[[-29   7  13   6  -7 -11]
 [  5  -2   6  -4  -5   2]
 [ -3   1   2   3   9 -10]
 [-67 -10  16  -8 -22  39]
 [-21  26   3 -21 -36 -15]
 [ 26  -1 -15  -2  17 -38]
 [  3  38  39 -11  -1 -22]
 [  0  -3  -9  -8   0  -7]
 [ 26  -6   0 -50  -3  11]]
->
[[ 26  -1 -15  -2  17 -38]
 [  0  -3  -9  -8   0  -7]
 [ 26  -6   0 -50  -3  11]
 [ -3   1   2   3   9 -10]
 [-21  26   3 -21 -36 -15]
 [  5  -2   6  -4  -5   2]
 [-29   7  13   6  -7 -11]
 [-67 -10  16  -8 -22  39]
 [  3  38  39 -11  -1 -22]]

[[-21   4  -7  20]
 [-24 -56 -26   3]
 [  8   8 -10  -7]
 [ 23  24  -8 -19]
 [ -3 -10   6   5]
 [ -5 -11  10   9]
 [ -5  -6   1   6]
 [ 13 -51  -5 -11]
 [-35  26 -43 -13]]
->
[[-35  26 -43 -13]
 [-24 -56 -26   3]
 [  8   8 -10  -7]
 [ 23  24  -8 -19]
 [-21   4  -7  20]
 [ 13 -51  -5 -11]
 [ -5  -6   1   6]
 [ -3 -10   6   5]
 [ -5 -11  10   9]]

[[ -2  -1  -2  -1  -2 -19   3   4 -58  -3   3   4   2 -16   1   3]
 [ -4   7  -8  -1  -3  -3   3   4 -13  -1  15 -21   1   1   2 -11]
 [  1  -7   3  -3  -1  -1 -10  -9  -4   5 -15   5  -6  -6  -8   2]
 [  4   0  11  -1   1  -9  -5  -7 -22   4   2  15  -4  -8  -4  16]]
->
[[ -4   7  -8  -1  -3  -3   3   4 -13  -1  15 -21   1   1   2 -11]
 [ -2  -1  -2  -1  -2 -19   3   4 -58  -3   3   4   2 -16   1   3]
 [  1  -7   3  -3  -1  -1 -10  -9  -4   5 -15   5  -6  -6  -8   2]
 [  4   0  11  -1   1  -9  -5  -7 -22   4   2  15  -4  -8  -4  16]]

[[  0  12  -9 -12  -1  14 -19 -18  -8   2   3 -23   9   1  14]
 [-11 -13  13  28  -3   1  -6   1   1 -18   8 -28  54   4   1]
 [  0 -13  -7   0   2   3  30  18 -12 -19  18  -8   3   4   3]
 [  9 -29 -21 -11  24 -21   5  -5  -8 -18  10  30 -21   4 -21]
 [-10  -6 -10   6  -5  -6  17  34   2 -15  -5  -7  -8   1  -6]
 [ -5  16   6  -6 -20 -21 -17  -5  -2  31   9  -6  -2   0 -21]]
->
[[  9 -29 -21 -11  24 -21   5  -5  -8 -18  10  30 -21   4 -21]
 [-10  -6 -10   6  -5  -6  17  34   2 -15  -5  -7  -8   1  -6]
 [  0  12  -9 -12  -1  14 -19 -18  -8   2   3 -23   9   1  14]
 [  0 -13  -7   0   2   3  30  18 -12 -19  18  -8   3   4   3]
 [ -5  16   6  -6 -20 -21 -17  -5  -2  31   9  -6  -2   0 -21]
 [-11 -13  13  28  -3   1  -6   1   1 -18   8 -28  54   4   1]]

[[ 29  49  22]
 [ 58  33 -11]
 [-30 -21  47]
 [-27 -48 -51]
 [ 13 -27 -52]
 [ 30  50  23]
 [-12 -43 -72]]
->
[[-12 -43 -72]
 [ 13 -27 -52]
 [-27 -48 -51]
 [ 58  33 -11]
 [ 29  49  22]
 [ 30  50  23]
 [-30 -21  47]]

[[ 30  19  -3   9   2 -20 -13 -34 -14 -17]
 [ 35   2 -31  -5  11 -28 -17   9  -2 -17]
 [ 30  10 -48  10   9 -20 -20 -22 -17 -16]
 [ 32  17 -23  -4   5 -21 -12 -18 -10 -21]
 [ 31   6 -38  14   9 -23 -21 -18 -15 -12]
 [ 33  24  19  13 -10 -27  -2 -46  -3  -9]
 [ 33  16  71  -6   2 -25  -9 -13  -2 -20]
 [ 32  -5 -37  26  10 -30 -25 -12 -11  -1]
 [ 37   1   4  24  -6 -41 -10 -20   6   8]]
->
[[ 30  10 -48  10   9 -20 -20 -22 -17 -16]
 [ 31   6 -38  14   9 -23 -21 -18 -15 -12]
 [ 32  -5 -37  26  10 -30 -25 -12 -11  -1]
 [ 35   2 -31  -5  11 -28 -17   9  -2 -17]
 [ 32  17 -23  -4   5 -21 -12 -18 -10 -21]
 [ 30  19  -3   9   2 -20 -13 -34 -14 -17]
 [ 37   1   4  24  -6 -41 -10 -20   6   8]
 [ 33  24  19  13 -10 -27  -2 -46  -3  -9]
 [ 33  16  71  -6   2 -25  -9 -13  -2 -20]]

[[-48  50 -30  46 -45  13 -13 -14 -33 -18 -10  11]
 [ -3  -5   6  38   7 -63 -42 -66  -3 -62  54  52]
 [ 12 -11  10 -15   9  53  15  41  13  28 -37 -29]
 [-32  45 -33  28 -36   2 -12 -14 -31 -10  -2   2]
 [  5  -6   7  -5   5  72  16  38  10  25 -52 -23]
 [ 29 -45  38   8  43   4 -20  20  24 -16  12  20]
 [ -4  -4   5  28   5 -67 -28 -68  -3 -56  54  55]]
->
[[-32  45 -33  28 -36   2 -12 -14 -31 -10  -2   2]
 [-48  50 -30  46 -45  13 -13 -14 -33 -18 -10  11]
 [ -4  -4   5  28   5 -67 -28 -68  -3 -56  54  55]
 [ -3  -5   6  38   7 -63 -42 -66  -3 -62  54  52]
 [  5  -6   7  -5   5  72  16  38  10  25 -52 -23]
 [ 12 -11  10 -15   9  53  15  41  13  28 -37 -29]
 [ 29 -45  38   8  43   4 -20  20  24 -16  12  20]]

[[  2  54 -31 -31]
 [-21 -59 -14   1]
 [ 39 -48  19  35]
 [-17  48  60  -3]
 [ 52  -1  18  -1]
 [-37  10  20 -53]]
->
[[  2  54 -31 -31]
 [-21 -59 -14   1]
 [ 52  -1  18  -1]
 [ 39 -48  19  35]
 [-37  10  20 -53]
 [-17  48  60  -3]]

[[ 39  22  30  -6  40  30  20]
 [-49 -22   1  -2 -25 -36 -66]
 [  2  -9 -45 -27 -12   7   7]
 [-14 -11 -37   3 -34  -9  11]
 [-10 -11 -36 -18 -28  -9  -6]
 [-21 -15 -16   2 -34 -20 -21]]
->
[[  2  -9 -45 -27 -12   7   7]
 [-14 -11 -37   3 -34  -9  11]
 [-10 -11 -36 -18 -28  -9  -6]
 [-21 -15 -16   2 -34 -20 -21]
 [-49 -22   1  -2 -25 -36 -66]
 [ 39  22  30  -6  40  30  20]]
---
[[-21  16   3  18  31  -6  37  12  11 -18]
 [ 33 -21  42 -26  10 -13 -13 -25 -17  -6]
 [-30  24   2  27  22  -8  33  17   6  -9]
 [-14  11  -2  12  40   0  37  10  17 -27]
 [-17  13   1  15  34  -3  38  11  15 -21]
 [ 26 -23  28 -19 -21 -31 -12 -27 -18  19]
 [  1   3 -10  -1  56  26  25   9  27 -47]
 [ -4   5 -28   0  39  36  25  14  34 -39]
 [ 51 -47  47 -43 -42 -48 -29 -49 -17  29]]
->
[[ 29 -17 -49 -29 -48 -42 -43  47 -47  51]
 [-39  34  14  25  36  39   0 -28   5  -4]
 [-47  27   9  25  26  56  -1 -10   3   1]
 [ 19 -18 -27 -12 -31 -21 -19  28 -23  26]
 [-21  15  11  38  -3  34  15   1  13 -17]
 [-27  17  10  37   0  40  12  -2  11 -14]
 [ -9   6  17  33  -8  22  27   2  24 -30]
 [ -6 -17 -25 -13 -13  10 -26  42 -21  33]
 [-18  11  12  37  -6  31  18   3  16 -21]]

[[ 18   4  22  25  -7  36  13   9 -13]
 [  8  30   8 -62 -34 -57   0 -49  45]
 [  1 -34  -5  35  46  17  15  38 -40]
 [-48  21 -46 -27 -21 -16 -42  -6  17]
 [ 28   2  32  16 -10  30  20   2  -3]
 [ 22   6  27  20 -11  29  13   3  -7]]
->
[[ -7   3  13  29 -11  20  27   6  22]
 [ -3   2  20  30 -10  16  32   2  28]
 [ 17  -6 -42 -16 -21 -27 -46  21 -48]
 [-40  38  15  17  46  35  -5 -34   1]
 [ 45 -49   0 -57 -34 -62   8  30   8]
 [-13   9  13  36  -7  25  22   4  18]]

[[ 21  38  24 -25]
 [ 12 -46   9  39]
 [-44   6 -67  -6]]
->
[[ -6 -67   6 -44]
 [ 39   9 -46  12]
 [-25  24  38  21]]

[[  1  13 -38   9  -4  17 -13   6   2]
 [  0   6  28   5   1 -37   3   5   0]
 [ 20   3  39   9  23  10  37   8  16]
 [  4 -14  34 -10  12 -26  20  -6   3]
 [ 13  25  36  22   8  40  20  15   9]
 [-13   4 -35   1 -21  -4 -31  -2 -10]
 [ -2  -1 -28   0  -5  54 -11  -1  -2]]
->
[[ -2  -1 -11  54  -5   0 -28  -1  -2]
 [-10  -2 -31  -4 -21   1 -35   4 -13]
 [  9  15  20  40   8  22  36  25  13]
 [  3  -6  20 -26  12 -10  34 -14   4]
 [ 16   8  37  10  23   9  39   3  20]
 [  0   5   3 -37   1   5  28   6   0]
 [  2   6 -13  17  -4   9 -38  13   1]]

[[ -1  33 -19 -35 -46  26  57 -48 -28 -40  -1  10]
 [-16 -70  53 -59  56 -18 -13   5  31  -9 -38 -65]
 [ 21 -35 -53  51   7 -13 -59  20 -48 -40 -54  28]
 [-41  41  65 -36 -39 -30 -19  60  44  37 -32 -28]
 [-58 -42  57  17 -11  57 -27 -26  62  40  -1 -32]
 [-63  40 -14  14  24 -58 -24  66 -27 -31 -40  67]
 [-68 -57  34  -1  45 -53  48 -63  26   9  32  20]]
->
[[ 20  32   9  26 -63  48 -53  45  -1  34 -57 -68]
 [ 67 -40 -31 -27  66 -24 -58  24  14 -14  40 -63]
 [-32  -1  40  62 -26 -27  57 -11  17  57 -42 -58]
 [-28 -32  37  44  60 -19 -30 -39 -36  65  41 -41]
 [ 28 -54 -40 -48  20 -59 -13   7  51 -53 -35  21]
 [-65 -38  -9  31   5 -13 -18  56 -59  53 -70 -16]
 [ 10  -1 -40 -28 -48  57  26 -46 -35 -19  33  -1]]

[[  9  13 -34 -24  55 -21  24]
 [ -2  37  46 -19 -43 -57  13]
 [ 23  12  10 -34  42 -30  24]
 [-26  20 -48 -46  41  22 -47]
 [ -7 -18 -23 -66  50  -1 -29]
 [ -6 -20 -20 -60  46   1 -28]
 [ 12   9  -8 -34  32 -26  22]]
->
[[ 22 -26  32 -34  -8   9  12]
 [-28   1  46 -60 -20 -20  -6]
 [-29  -1  50 -66 -23 -18  -7]
 [-47  22  41 -46 -48  20 -26]
 [ 24 -30  42 -34  10  12  23]
 [ 13 -57 -43 -19  46  37  -2]
 [ 24 -21  55 -24 -34  13   9]]
